Below is a small trained network, with its code and all its weights. Each question gives an input and a class and asks what happens when units are switched off, that is, made to give their printed mean instead of their output.

import numpy as np


def w(rows, s, z=0):
    codes = np.array(rows[::2]) - 128.0
    scale = np.full(codes.shape[1], s)
    scale[-1] = z or s
    return codes * scale


def f(y):
    return y / 2 * (1 + np.tanh(0.7978845608 * (y + 0.044715 * y**3)))


def log_softmax(a):
    a = a - a.max(-1, keepdims=True)
    return a - np.log(np.exp(a).sum(-1, keepdims=True))


def net(x, mask):
    res = np.array(x, float).reshape(1, 6) / 4 @ E
    y = f(res @ A[0][:, :-1].T + A[0][:, -1])
    res = res + np.where(mask, y, B[0][:, -1]) @ B[0][:, :-1]
    return log_softmax(res[-1] @ U[:, :-1].T + U[:, -1])


A, B = {}, {}
E = w([
[136,133,227,211,56,114,29,42,20,178,92],'x0',
[2,69,88,75,49,45,164,150,116,187,5],'x1',
[130,126,124,130,130,133,131,129,124,131,128],'x2',
[4,108,145,241,158,198,217,2,198,73,100],'x3',
[122,142,13,171,82,26,181,78,16,51,230],'x4',
[81,124,43,179,240,51,16,91,199,236,177],'x5',
],0.0042)
A[0] = w([
[126,98,247,67,158,245,69,171,242,227,28,42],'neuron 1',
[34,71,75,82,63,61,171,150,110,180,33,20],'neuron 2',
[30,138,145,230,157,178,189,31,170,69,121,98],'neuron 3',
[221,153,120,49,106,66,57,221,74,159,166,31],'neuron 4',
[170,114,208,80,34,188,237,154,79,22,75,70],'neuron 5',
[221,162,117,50,107,69,58,220,76,164,158,12],'neuron 6',
[95,109,63,166,221,54,40,96,186,211,157,15],'neuron 7',
[127,145,13,22,216,146,244,242,246,93,149,33],'neuron 8',
[28,76,78,74,63,56,173,150,108,179,37,31],'neuron 9',
[210,151,122,48,108,72,57,215,75,159,160,65],'neuron 10',
[169,114,204,78,34,192,229,150,81,30,82,84],'neuron 11',
[239,182,159,175,208,212,105,115,127,60,234,104],'neuron 12',
[15,124,150,236,161,180,193,30,173,65,122,22],'neuron 13',
[248,176,160,173,207,216,107,117,123,68,228,56],'neuron 14',
[141,158,250,241,32,100,2,46,16,215,66,46],'neuron 15',
[108,134,6,165,70,27,176,78,28,59,230,24],'neuron 16',
[96,109,64,164,218,53,42,92,187,213,159,15],'neuron 17',
[243,176,155,170,207,218,110,111,120,67,228,99],'neuron 18',
[28,73,76,76,62,57,176,147,107,180,32,7],'neuron 19',
],0.0041,0.0018)
B[0] = w([
[227,185,170,246,238,55,203,202,19,27,65,225],'neuron 1',
[106,174,172,137,86,80,74,84,183,119,102,184],'neuron 2',
[214,72,76,84,100,177,194,108,178,197,66,208],'neuron 3',
[197,94,65,107,127,195,199,49,172,180,50,196],'neuron 4',
[67,205,34,182,147,201,46,177,75,209,182,214],'neuron 5',
[189,100,75,109,127,189,194,45,162,173,63,191],'neuron 6',
[85,192,57,171,146,203,83,166,59,173,168,190],'neuron 7',
[44,81,187,37,172,158,140,2,66,16,207,234],'neuron 8',
[103,176,180,139,79,75,66,80,194,119,97,188],'neuron 9',
[193,92,75,101,122,187,193,58,172,178,63,196],'neuron 10',
[66,209,34,184,142,204,49,184,69,210,185,211],'neuron 11',
[93,154,179,123,62,60,68,110,197,140,95,209],'neuron 12',
[231,72,62,78,103,187,204,82,183,207,51,203],'neuron 13',
[92,166,173,130,66,60,67,92,194,132,87,199],'neuron 14',
[41,55,162,9,194,180,176,24,69,23,225,252],'neuron 15',
[245,168,186,235,227,66,206,208,61,48,34,209],'neuron 16',
[84,198,54,173,152,209,79,169,59,175,170,190],'neuron 17',
[90,153,174,129,66,62,68,109,197,136,93,205],'neuron 18',
[105,183,178,139,77,73,58,69,193,117,95,186],'neuron 19',
],0.0063,0.0041)
U = w([
[207,66,60,92,100,198,203,83,182,225,50,94],'0',
[62,223,42,188,143,203,43,196,69,209,208,95],'1',
[213,164,188,235,223,40,190,200,70,24,58,97],'2',
[79,167,205,112,12,22,31,100,231,127,108,108],'3',
[46,38,177,2,178,165,155,47,80,6,242,101],'4',
[133,83,127,125,104,117,139,178,141,153,161,253],'5',
],0.0079,0.014)

Each question gives the input, the list of numbers given to net, and the class t.
The units are the neurons (one row each of A and B). Each row of codes is followed by its name. A weight is (code - 128) times the scale printed after its matrix; where a second scale follows, it is the last column's (A, B and U).
mask holds one flag per neuron, in row order. A switched-off neuron (its flag False) gives its mean, the last column of its row in B, instead of its output. The means were averaged over made-up inputs and are rounded, as every weight is.
A unit's drop is (log p(t) with every unit on - log p(t) with that unit switched off) / (log p(t) with every unit on - log p(t) with every unit switched off).
The circuit of an input: a set's keep is (log p(t) with only the set's units on - log p(t) with every unit switched off) / (log p(t) with every unit on - log p(t) with every unit switched off). Starting from the 12 units with the biggest drops (on a tie, the unit counted first), units are removed one at a time, each time the one whose removal leaves the highest keep (on an exact tie, the one counted first), for as long as the keep stays at least 0.8.
units of the circuit, in order: the units of the circuit, biggest drop first
most important unit: the unit with the biggest drop
top k neurons: the k neurons with the biggest drops, biggest first
drop when u is switched off: that unit's drop, to one decimal
input [0,3,4,8,0,-2], class 0: top 2 neurons => [neuron 13; neuron 3]
input [-7,-5,4,6,7,3], class 2: top 2 neurons => [neuron 16; neuron 15]
input [-7,2,6,-3,-5,0], class 4: units of the circuit, in order => [neuron 8]
input [-5,3,-6,-5,-7,8], class 1: top 2 neurons => [neuron 17; neuron 7]
input [0,8,3,3,-7,-3], class 3: top 3 neurons => [neuron 19; neuron 9; neuron 16]
input [-6,5,-7,-2,-7,-3], class 2: top 2 neurons => [neuron 1; neuron 15]
input [8,2,4,-8,-5,-7], class 0: top 2 neurons => [neuron 4; neuron 10]
input [-6,2,2,0,7,1], class 2: top 2 neurons => [neuron 16; neuron 15]
input [-5,-1,-3,1,-5,-4], class 2: top 2 neurons => [neuron 1; neuron 15]
input [7,1,6,8,4,3], class 0: top 3 neurons => [neuron 13; neuron 3; neuron 8]
input [4,8,-3,2,6,6], class 3: top 2 neurons => [neuron 19; neuron 9]
input [-4,-2,7,7,-1,7], class 0: drop when neuron 13 is switched off => 1.5
input [7,4,-6,-8,1,-6], class 0: drop when neuron 4 is switched off => 0.4
input [-4,-8,-4,2,-6,-4], class 3: drop when neuron 12 is switched off => 0.2
input [-1,7,0,2,-6,1], class 3: most important unit => neuron 16
